Below are the code and all the weights of a small trained network. Each question names an input and a target symbol and asks about switching units off, where a switched-off unit gives its printed mean instead of its output.

import numpy as np


def w(rows, s, z=0):
    codes = np.array(rows[::2]) - 128.0
    scale = np.full(codes.shape[1], s)
    scale[-1] = z or s
    return codes * scale


def norm(h):
    return h / np.sqrt((h * h).mean(-1, keepdims=True) + 1e-5)


def f(y):
    return y / 2 * (1 + np.tanh(0.7978845608 * (y + 0.044715 * y**3)))


def softmax(a):
    e = np.exp(a - a.max(-1, keepdims=True))
    return e / e.sum(-1, keepdims=True)


def log_softmax(a):
    a = a - a.max(-1, keepdims=True)
    return a - np.log(np.exp(a).sum(-1, keepdims=True))


def net(x, mask):
    ids = ['Δαβεημξ'.index(c) for c in x.split()]
    T = len(ids)
    res = E[ids] + P[:T]
    r = norm(res)
    for j in range(3):
        rows = slice(3 * j, 3 * j + 3)
        q, k, v = (r @ M[0][rows].T for M in (Q, K, V))
        z = softmax(np.where(np.tri(T) > 0, q @ k.T / 3**0.5, -1e9)) @ v
        o = O[0][rows]
        res = res + np.where(mask[j], z, o[:, -1]) @ o[:, :-1]
    y = f(norm(res) @ A[0][:, :-1].T + A[0][:, -1])
    res = res + np.where(mask[3:7], y, B[0][:, -1]) @ B[0][:, :-1]
    return log_softmax(norm(res)[-1] @ U[:, :-1].T + U[:, -1])


Q, K, V, O, A, B = {}, {}, {}, {}, {}, {}
E = w([
[159,79,81,209,165],'Δ',
[104,112,30,73,68],'α',
[88,159,101,23,139],'β',
[25,128,166,162,165],'ε',
[206,228,126,105,25],'η',
[168,147,192,164,67],'μ',
[121,232,4,209,135],'ξ',
],0.012)
P = w([
[192,28,121,1,87],'0',
[170,90,126,70,65],'1',
[153,106,124,89,80],'2',
[143,122,119,103,96],'3',
[140,136,119,113,113],'4',
[132,142,112,127,118],'5',
[136,155,119,141,122],'6',
[119,160,114,160,125],'7',
[115,169,117,172,128],'8',
[120,168,137,186,140],'9',
[107,155,129,183,110],'10',
],0.0088)
Q[0] = w([
[95,143,196,126,39],'head 0',
[113,92,146,137,157],'head 0',
[193,90,111,114,183],'head 0',
[100,202,148,210,99],'head 1',
[119,143,126,41,149],'head 1',
[83,57,104,106,145],'head 1',
[151,160,148,174,161],'head 2',
[111,114,65,2,190],'head 2',
[180,64,162,112,93],'head 2',
],0.013)
K[0] = w([
[101,211,55,158,171],'head 0',
[135,109,118,86,75],'head 0',
[112,16,181,50,162],'head 0',
[72,114,209,254,151],'head 1',
[115,130,146,30,106],'head 1',
[89,122,96,66,107],'head 1',
[99,184,179,128,126],'head 2',
[54,155,11,63,118],'head 2',
[87,81,132,83,73],'head 2',
],0.012)
V[0] = w([
[186,16,206,152,89],'head 0',
[55,68,100,175,141],'head 0',
[105,166,13,169,60],'head 0',
[203,255,43,104,34],'head 1',
[77,183,200,39,128],'head 1',
[89,84,99,241,191],'head 1',
[60,136,192,188,141],'head 2',
[136,239,123,232,120],'head 2',
[146,102,137,32,175],'head 2',
],0.0075)
O[0] = w([
[173,49,139,77,79,167],'head 0',
[31,78,108,139,176,35],'head 0',
[125,141,33,121,180,252],'head 0',
[80,142,139,115,254,143],'head 1',
[44,137,135,85,98,124],'head 1',
[175,162,161,178,100,123],'head 1',
[131,100,122,8,164,98],'head 2',
[137,71,142,67,76,206],'head 2',
[145,167,190,177,173,25],'head 2',
],0.0078,0.0034)
A[0] = w([
[89,38,79,83,103,164],'neuron 0',
[121,76,186,71,100,90],'neuron 1',
[73,76,163,214,80,252],'neuron 2',
[92,177,2,134,92,17],'neuron 3',
],0.0098,0.0015)
B[0] = w([
[199,76,162,137,141,171],'neuron 0',
[50,151,150,109,107,192],'neuron 1',
[123,157,2,164,132,192],'neuron 2',
[91,71,10,68,142,253],'neuron 3',
],0.01,0.0058)
U = w([
[181,108,140,203,156,177],'Δ',
[149,2,102,80,173,66],'α',
[94,173,173,169,193,253],'β',
[61,171,135,225,57,116],'ε',
[200,243,118,98,107,68],'η',
[126,34,168,61,69,163],'μ',
[127,112,136,145,144,50],'ξ',
],0.0084,0.0048)

Each question gives the input, a string of symbols that net reads in full, and the target symbol t.
The units are the heads (3 rows each of Q, K, V and O) and the neurons (one row each of A and B). Each row of codes is followed by its name. A weight is (code - 128) times the scale printed after its matrix; where a second scale follows, it is the last column's (O, A, B and U).
mask holds one flag per unit, heads first, then neurons. A switched-off unit (its flag False) gives its mean, the last column of its rows in O or B, instead of its output. The means were averaged over made-up inputs and are rounded, as every weight is.
A unit's drop is (log p(t) with every unit on - log p(t) with that unit switched off) / (log p(t) with every unit on - log p(t) with every unit switched off).
The circuit of an input: a set's keep is (log p(t) with only the set's units on - log p(t) with every unit switched off) / (log p(t) with every unit on - log p(t) with every unit switched off). Starting from all 7 units, units are removed one at a time, each time the one whose removal leaves the highest keep (on an exact tie, the one counted first), for as long as the keep stays at least 0.8.
units of the circuit, in order: the units of the circuit, biggest drop first
most important unit: the unit with the biggest drop
top k neurons: the k neurons with the biggest drops, biggest first
heads that matter: for each layer, one digit per head in row order, 1 if its drop is at least 0.15 and else 0, layers parted by /
drop of u: that unit's drop, to one decimal
input α η Δ μ η ξ β, target β: heads that matter	011
input η ξ η, target β: most important unit	head 1
input μ Δ β μ, target Δ: units of the circuit, in order	(head 1; neuron 3)
input η μ μ Δ ε α ε μ ε μ η, target μ: heads that matter	001
input μ μ μ μ ε μ, target ε: units of the circuit, in order	(head 0; neuron 3)
input μ μ ξ η, target β: units of the circuit, in order	(head 0; head 1)
input μ β μ, target β: heads that matter	011
input β μ α Δ μ μ ξ, target α: heads that matter	001
input μ ε ε ε, target ε: units of the circuit, in order	(head 1; head 0; neuron 3)
input μ η ε, target ε: heads that matter	011
input μ Δ μ, target Δ: heads that matter	011
input μ ε ξ μ ε ε μ ε η μ ε, target α: top 3 neurons	(neuron 3; neuron 0; neuron 1)
input Δ Δ μ Δ ε μ μ μ, target μ: heads that matter	001
input Δ μ ξ, target α: most important unit	neuron 3
input ε μ μ η η μ μ η μ, target η: units of the circuit, in order	(head 0; neuron 3; head 1; head 2)
input μ ε μ, target ε: top 3 neurons	(neuron 2; neuron 3; neuron 1)
input μ μ ξ ξ ξ μ η η μ μ μ, target α: drop of neuron 3	0.2
input ε Δ μ ε α ε μ ε, target μ: drop of neuron 0	0.3
input Δ μ μ ε ξ, target μ: drop of head 0	0.2
input η η η ξ μ μ μ μ, target α: most important unit	head 2
